Below is a small trained network, with its code and all its weights. Each question gives an input and a target symbol and asks what happens when units are switched off, that is, made to give their printed mean instead of their output.

import numpy as np


def w(rows, s, z=0):
    codes = np.array(rows[::2]) - 128.0
    scale = np.full(codes.shape[1], s)
    scale[-1] = z or s
    return codes * scale


def norm(h):
    return h / np.sqrt((h * h).mean(-1, keepdims=True) + 1e-5)


def f(y):
    return y / 2 * (1 + np.tanh(0.7978845608 * (y + 0.044715 * y**3)))


def softmax(a):
    e = np.exp(a - a.max(-1, keepdims=True))
    return e / e.sum(-1, keepdims=True)


def log_softmax(a):
    a = a - a.max(-1, keepdims=True)
    return a - np.log(np.exp(a).sum(-1, keepdims=True))


def net(x, mask):
    ids = ['ΓΛΞΣΦΨΩαβεζηθμπτ'.index(c) for c in x.split()]
    T = len(ids)
    res = E[ids] + P[:T]
    u = 0
    for l in range(2):
        q, k, v = (norm(res) @ M[l].T for M in (Q, K, V))
        z = softmax(np.where(np.tri(T) > 0, q @ k.T / 4**0.5, -1e9)) @ v
        res = res + np.where(mask[u], z, O[l][:, -1]) @ O[l][:, :-1]
        u += 1
        y = f(norm(res) @ A[l][:, :-1].T + A[l][:, -1])
        res = res + np.where(mask[u : u + 4], y, B[l][:, -1]) @ B[l][:, :-1]
        u += 4
    return log_softmax(norm(res)[-1] @ U[:, :-1].T + U[:, -1])


Q, K, V, O, A, B = {}, {}, {}, {}, {}, {}
E = w([
[179,143,139,177,167,81,182,146,101,46],'Γ',
[100,54,107,73,105,171,127,173,129,167],'Λ',
[178,81,172,132,105,203,227,135,63,141],'Ξ',
[183,158,149,47,127,111,119,131,149,214],'Σ',
[185,140,249,165,132,138,134,93,116,167],'Φ',
[177,142,124,172,151,22,103,100,136,146],'Ψ',
[63,74,131,172,153,148,170,111,123,94],'Ω',
[171,136,111,80,180,151,58,80,173,91],'α',
[95,151,155,162,152,118,85,117,65,54],'β',
[91,145,116,179,110,99,47,106,92,168],'ε',
[222,69,104,122,154,101,187,148,165,95],'ζ',
[37,167,89,158,144,185,107,116,127,126],'η',
[139,169,93,167,91,179,82,133,167,187],'θ',
[66,94,151,173,106,121,152,148,84,186],'μ',
[232,134,100,71,90,171,119,199,129,127],'π',
[133,121,15,160,141,144,172,164,142,99],'τ',
],0.02)
P = w([
[78,148,157,101,39,85,167,113,153,104],'0',
[103,62,150,184,80,138,114,135,114,102],'1',
[135,131,94,92,78,123,180,38,80,115],'2',
[84,170,135,100,109,106,149,147,150,118],'3',
[151,75,126,203,161,154,88,174,105,133],'4',
[133,169,17,92,145,152,160,22,9,139],'5',
[122,178,131,95,171,115,118,161,150,134],'6',
[144,106,108,187,238,173,62,213,102,153],'7',
],0.014)
Q[0] = w([
[71,48,122,149,60,240,198,134,120,125],'0.h1',
[149,94,236,169,125,79,170,81,55,159],'0.h1',
[105,105,119,152,192,114,175,117,135,5],'0.h1',
[48,154,142,167,123,100,58,98,94,126],'0.h1',
],0.019)
K[0] = w([
[61,88,119,131,104,212,196,166,112,153],'0.h1',
[142,129,231,159,146,88,173,120,73,152],'0.h1',
[102,109,116,147,183,111,174,122,119,2],'0.h1',
[35,168,149,169,134,115,72,92,82,151],'0.h1',
],0.021)
V[0] = w([
[113,92,176,150,146,112,135,188,219,69],'0.h1',
[139,49,217,151,16,85,117,178,235,78],'0.h1',
[118,71,83,133,3,173,172,8,25,85],'0.h1',
[146,113,214,121,111,118,91,155,126,105],'0.h1',
],0.0064)
O[0] = w([
[53,197,136,147,96,144,64,167,112,173,51],'0.h1',
[20,174,86,136,160,137,60,186,133,135,80],'0.h1',
[255,119,141,124,213,137,150,114,116,152,252],'0.h1',
[111,132,71,135,113,172,119,188,147,128,110],'0.h1',
],0.0084,0.0019)
A[0] = w([
[175,145,86,135,250,139,106,158,80,203,63],'0.n1',
[96,127,129,153,189,139,66,175,152,131,172],'0.n2',
[117,65,147,185,114,126,129,170,156,118,2],'0.n3',
[118,42,161,119,106,186,72,100,81,97,98],'0.n4',
],0.013,0.0099)
B[0] = w([
[157,170,132,64,250,119,68,155,136,122,181],'0.n1',
[205,80,141,134,166,150,148,110,127,106,250],'0.n2',
[87,122,145,108,126,195,129,53,128,69,134],'0.n3',
[154,114,114,198,163,164,186,177,141,109,156],'0.n4',
],0.015,0.011)
Q[1] = w([
[85,190,148,119,105,87,92,138,199,80],'1.h1',
[127,215,252,89,174,114,108,189,130,106],'1.h1',
[72,117,154,166,109,62,203,114,117,143],'1.h1',
[70,185,88,151,103,187,161,142,171,165],'1.h1',
],0.012)
K[1] = w([
[103,163,152,76,76,67,95,106,201,105],'1.h1',
[132,217,247,92,129,128,127,172,128,87],'1.h1',
[58,104,144,179,121,74,192,94,112,133],'1.h1',
[89,180,61,115,79,148,170,105,137,201],'1.h1',
],0.012)
V[1] = w([
[193,101,30,133,72,212,137,103,24,129],'1.h1',
[188,196,28,135,181,115,189,4,182,160],'1.h1',
[185,1,98,141,204,95,134,129,91,118],'1.h1',
[144,122,87,112,134,74,158,179,19,220],'1.h1',
],0.0046)
O[1] = w([
[67,152,109,80,30,140,183,118,103,38,150],'1.h1',
[78,117,129,74,170,56,158,63,180,127,139],'1.h1',
[30,139,117,73,59,103,127,158,70,253,255],'1.h1',
[142,216,113,164,94,129,118,107,186,128,96],'1.h1',
],0.0059,0.0071)
A[1] = w([
[125,65,105,223,83,108,117,109,112,137,32],'1.n1',
[113,142,95,19,135,179,120,144,72,190,28],'1.n2',
[72,219,18,86,172,107,5,68,18,162,99],'1.n3',
[152,101,108,181,171,223,148,126,79,112,3],'1.n4',
],0.011,0.0067)
B[1] = w([
[173,165,115,76,170,144,162,109,108,134,153],'1.n1',
[120,124,104,194,81,107,113,55,103,117,175],'1.n2',
[106,129,81,118,189,250,76,150,103,113,218],'1.n3',
[86,181,123,98,74,72,107,109,155,147,254],'1.n4',
],0.017,0.006)
U = w([
[106,178,177,85,91,79,80,149,73,69,204],'Γ',
[116,42,122,110,111,140,181,215,140,164,203],'Λ',
[146,221,170,105,118,152,209,216,86,203,67],'Ξ',
[113,42,132,198,71,128,91,110,99,148,254],'Σ',
[153,138,252,183,89,169,118,133,148,165,195],'Φ',
[226,123,149,116,122,113,185,54,77,130,128],'Ψ',
[75,106,193,194,183,157,179,62,159,73,102],'Ω',
[216,100,110,208,106,179,137,110,241,110,34],'α',
[161,143,154,239,131,136,163,182,82,49,90],'β',
[125,134,99,181,164,27,84,134,170,187,76],'ε',
[124,51,199,46,118,126,65,98,164,74,72],'ζ',
[103,201,51,136,143,118,225,128,190,139,172],'η',
[143,197,134,39,89,137,121,124,224,193,100],'θ',
[21,111,187,85,152,105,151,128,109,196,179],'μ',
[216,154,104,116,38,143,95,193,120,96,96],'π',
[71,208,29,106,142,202,131,84,60,98,84],'τ',
],0.012,0.0048)

Each question gives the input, a string of symbols that net reads in full, and the target symbol t.
The units are the heads (4 rows each of Q, K, V and O) and the neurons (one row each of A and B). Each row of codes is followed by its name. A weight is (code - 128) times the scale printed after its matrix; where a second scale follows, it is the last column's (O, A, B and U).
mask holds one flag per unit, layer by layer, with each layer's heads first. A switched-off unit (its flag False) gives its mean, the last column of its rows in O or B, instead of its output. The means were averaged over made-up inputs and are rounded, as every weight is.
A unit's drop is (log p(t) with every unit on - log p(t) with that unit switched off) / (log p(t) with every unit on - log p(t) with every unit switched off).
The circuit of an input: a set's keep is (log p(t) with only the set's units on - log p(t) with every unit switched off) / (log p(t) with every unit on - log p(t) with every unit switched off). Starting from all 10 units, units are removed one at a time, each time the one whose removal leaves the highest keep (on an exact tie, the one counted first), for as long as the keep stays at least 0.8.
units of the circuit, in order: the units of the circuit, biggest drop first
top k neurons: the k neurons with the biggest drops, biggest first
k most important neurons of layer l: the k neurons of layer l with the biggest drops, biggest first
drop when u is switched off: that unit's drop, to one decimal
input β Φ α Ξ ε, target ε: top neuron => 1.n4
input π ε Ψ α η, target η: units of the circuit, in order => 1.n4, 0.h1, 0.n4
input τ Ψ ε ζ η ε β β, target β: units of the circuit, in order => 0.n4, 0.h1, 0.n2, 1.n4
input θ π ε μ, target Ξ: units of the circuit, in order => 1.h1, 0.n1, 1.n1, 1.n2
input θ Ψ Σ Φ Γ ζ ζ, target Λ: top 2 neurons => 0.n1, 0.n2
input ε Ψ Ω ζ π ζ Ψ Ψ, target Ψ: top 2 neurons => 0.n2, 1.n1
input θ Σ Λ, target Ψ: top 2 neurons => 1.n2, 1.n3
input ε Γ ζ τ Σ ε ε, target τ: top 3 neurons => 0.n2, 1.n3, 0.n1
input Λ ε ζ η, target Ω: top 2 neurons => 0.n1, 0.n2
input Ξ Ψ ε α β η β, target Γ: top 2 neurons => 1.n4, 0.n1
input Φ β τ Γ τ ε ε Σ, target Σ: units of the circuit, in order => 0.h1, 1.n2
input Φ Γ α α ε, target ε: top 3 neurons => 0.n4, 1.n4, 0.n1
input π Ψ Ψ τ μ, target μ: 3 most important neurons of layer 1 => 1.n4, 1.n3, 1.n2
input Ψ Ω β Ω β μ, target Ψ: units of the circuit, in order => 0.h1
input Ξ ε θ Ψ θ Ψ Γ, target β: units of the circuit, in order => 0.h1, 1.n4, 0.n1
input ε π ε Φ ζ, target ζ: top 3 neurons => 0.n3, 0.n2, 1.n4
input ζ β ε ε ζ ζ β η, target η: 2 most important neurons of layer 1 => 1.n4, 1.n3
input Ψ η Φ ζ, target Λ: 2 most important neurons of layer 0 => 0.n2, 0.n1
input π μ π, target τ: top 2 neurons => 0.n2, 1.n3
input Ψ β η Ψ Ψ η θ Ξ, target Ξ: units of the circuit, in order => 1.n4
input Γ β Ψ Γ ζ, target ζ: drop when 0.n3 is switched off => 0.5
input θ Σ Ψ ε ε Ψ, target τ: drop when 1.h1 is switched off => 0.1
input π ε β ε Γ, target Γ: drop when 0.h1 is switched off => 0.4
input ζ τ ζ ζ Ξ Ψ ε Ω, target Ω: 2 most important neurons of layer 1 => 1.n4, 1.n3
